Below is a small trained network, with its code and all its weights. Each question gives an input and a class and asks what happens when units are switched off, that is, made to give their printed mean instead of their output.

import numpy as np


def w(rows, s, z=0):
    codes = np.array(rows[::2]) - 128.0
    scale = np.full(codes.shape[1], s)
    scale[-1] = z or s
    return codes * scale


def norm(h):
    return h / np.sqrt((h * h).mean(-1, keepdims=True) + 1e-5)


def f(y):
    return y / 2 * (1 + np.tanh(0.7978845608 * (y + 0.044715 * y**3)))


def log_softmax(a):
    a = a - a.max(-1, keepdims=True)
    return a - np.log(np.exp(a).sum(-1, keepdims=True))


def net(x, mask):
    res = np.array(x, float).reshape(1, 8) / 4 @ E
    u = 0
    for l in range(3):
        y = f(norm(res) @ A[l][:, :-1].T + A[l][:, -1])
        res = res + np.where(mask[u : u + 4], y, B[l][:, -1]) @ B[l][:, :-1]
        u += 4
    return log_softmax(norm(res)[-1] @ U[:, :-1].T + U[:, -1])


A, B = {}, {}
E = w([
[186,123,197,86,107,198,255,5,191,106],'x0',
[39,120,106,227,140,255,208,154,71,167],'x1',
[80,115,36,162,175,136,129,57,161,19],'x2',
[151,57,122,132,78,128,149,202,39,47],'x3',
[92,193,87,206,43,182,143,36,226,157],'x4',
[117,139,27,108,158,182,190,167,179,95],'x5',
[64,248,167,148,67,49,239,130,116,154],'x6',
[51,97,39,113,23,58,169,210,125,147],'x7',
],0.0051)
A[0] = w([
[171,123,222,74,147,129,93,114,121,145,75],'0.n0',
[129,69,163,176,103,161,51,144,92,250,6],'0.n1',
[80,155,66,89,178,81,2,139,78,148,1],'0.n2',
[79,127,126,234,105,62,228,61,148,133,89],'0.n3',
],0.006,0.0025)
B[0] = w([
[165,145,141,88,102,135,58,164,111,55,206],'0.n0',
[173,166,1,105,101,154,79,172,85,159,191],'0.n1',
[122,116,160,147,171,53,85,204,190,72,201],'0.n2',
[73,153,163,189,50,149,116,101,104,129,255],'0.n3',
],0.011,0.003)
A[1] = w([
[137,81,64,128,157,175,153,154,91,47,141],'1.n0',
[105,187,148,88,108,39,196,149,90,217,70],'1.n1',
[140,174,126,139,147,186,128,60,255,138,80],'1.n2',
[91,62,109,176,190,208,217,173,71,48,3],'1.n3',
],0.0067,0.0035)
B[1] = w([
[85,65,108,155,74,142,184,101,103,134,252],'1.n0',
[97,45,170,46,129,79,117,124,208,245,205],'1.n1',
[122,177,55,111,180,151,159,135,119,70,253],'1.n2',
[220,2,207,135,212,190,181,116,80,133,227],'1.n3',
],0.0085,0.0026)
A[2] = w([
[154,81,114,182,182,185,204,169,86,79,20],'2.n0',
[165,183,66,144,143,142,86,176,48,187,35],'2.n1',
[107,144,139,221,253,73,48,185,115,145,18],'2.n2',
[95,180,74,112,224,184,183,58,219,107,2],'2.n3',
],0.0069,0.0028)
B[2] = w([
[85,80,140,88,163,132,165,106,117,127,253],'2.n0',
[196,98,142,137,174,227,77,100,176,195,180],'2.n1',
[86,83,116,249,177,94,103,158,244,127,216],'2.n2',
[180,216,85,106,132,159,157,125,204,83,239],'2.n3',
],0.013,0.0032)
U = w([
[86,150,177,48,65,71,157,167,150,225,1],'0',
[111,104,121,200,207,65,84,187,200,98,173],'1',
[117,43,147,125,170,203,203,102,58,119,197],'2',
[63,222,134,225,45,151,163,65,80,144,236],'3',
[218,170,202,60,124,108,68,102,74,59,122],'4',
[117,83,74,98,83,87,115,163,103,68,66],'5',
[157,249,73,112,148,194,180,66,169,41,157],'6',
[177,129,115,139,137,228,43,159,115,237,44],'7',
],0.014,0.0022)

Each question gives the input, the list of numbers given to net, and the class t.
The units are the neurons (one row each of A and B). Each row of codes is followed by its name. A weight is (code - 128) times the scale printed after its matrix; where a second scale follows, it is the last column's (A, B and U).
mask holds one flag per neuron, layer by layer. A switched-off neuron (its flag False) gives its mean, the last column of its row in B, instead of its output. The means were averaged over made-up inputs and are rounded, as every weight is.
A unit's drop is (log p(t) with every unit on - log p(t) with that unit switched off) / (log p(t) with every unit on - log p(t) with every unit switched off).
The circuit of an input: a set's keep is (log p(t) with only the set's units on - log p(t) with every unit switched off) / (log p(t) with every unit on - log p(t) with every unit switched off). Starting from all 12 units, units are removed one at a time, each time the one whose removal leaves the highest keep (on an exact tie, the one counted first), for as long as the keep stays at least 0.8.
circuit, biggest first: the units of the circuit, biggest drop first
k most important neurons: the k neurons with the biggest drops, biggest first
drop when u is switched off: that unit's drop, to one decimal
input [-6,-6,0,4,2,-8,-2,-5], class 1: 2 most important neurons => 2.n2, 0.n2
input [-8,7,2,3,-1,-3,8,7], class 0: circuit, biggest first => 1.n1
input [-3,7,4,-3,5,-3,-7,-4], class 6: circuit, biggest first => 2.n3, 1.n2
input [-6,-3,-4,8,8,-5,-8,6], class 7: circuit, biggest first => 0.n1, 2.n1
input [-7,-8,4,8,-1,-5,2,6], class 1: circuit, biggest first => 0.n2, 2.n2
input [1,-4,8,0,-5,2,2,1], class 2: 4 most important neurons => 1.n0, 1.n2, 0.n0, 2.n2
input [-8,2,0,-7,7,-3,-8,0], class 1: 2 most important neurons => 0.n2, 2.n2
input [1,-8,-5,-6,-2,3,0,3], class 4: 2 most important neurons => 0.n0, 2.n2
input [-6,7,1,8,3,-6,-5,8], class 7: 3 most important neurons => 0.n1, 2.n1, 1.n2
input [4,-2,-4,-5,3,-1,-8,-4], class 6: 2 most important neurons => 1.n2, 2.n3
input [-4,0,2,-5,-1,6,6,4], class 0: drop when 2.n2 is switched off => 0.1
input [-7,-2,-6,-7,1,1,-4,-7], class 1: drop when 2.n2 is switched off => 1.1
input [-7,-5,-6,-4,3,-6,4,-4], class 1: drop when 0.n2 is switched off => 1.0
input [0,1,-5,7,-2,1,7,-3], class 0: circuit, biggest first => 1.n1
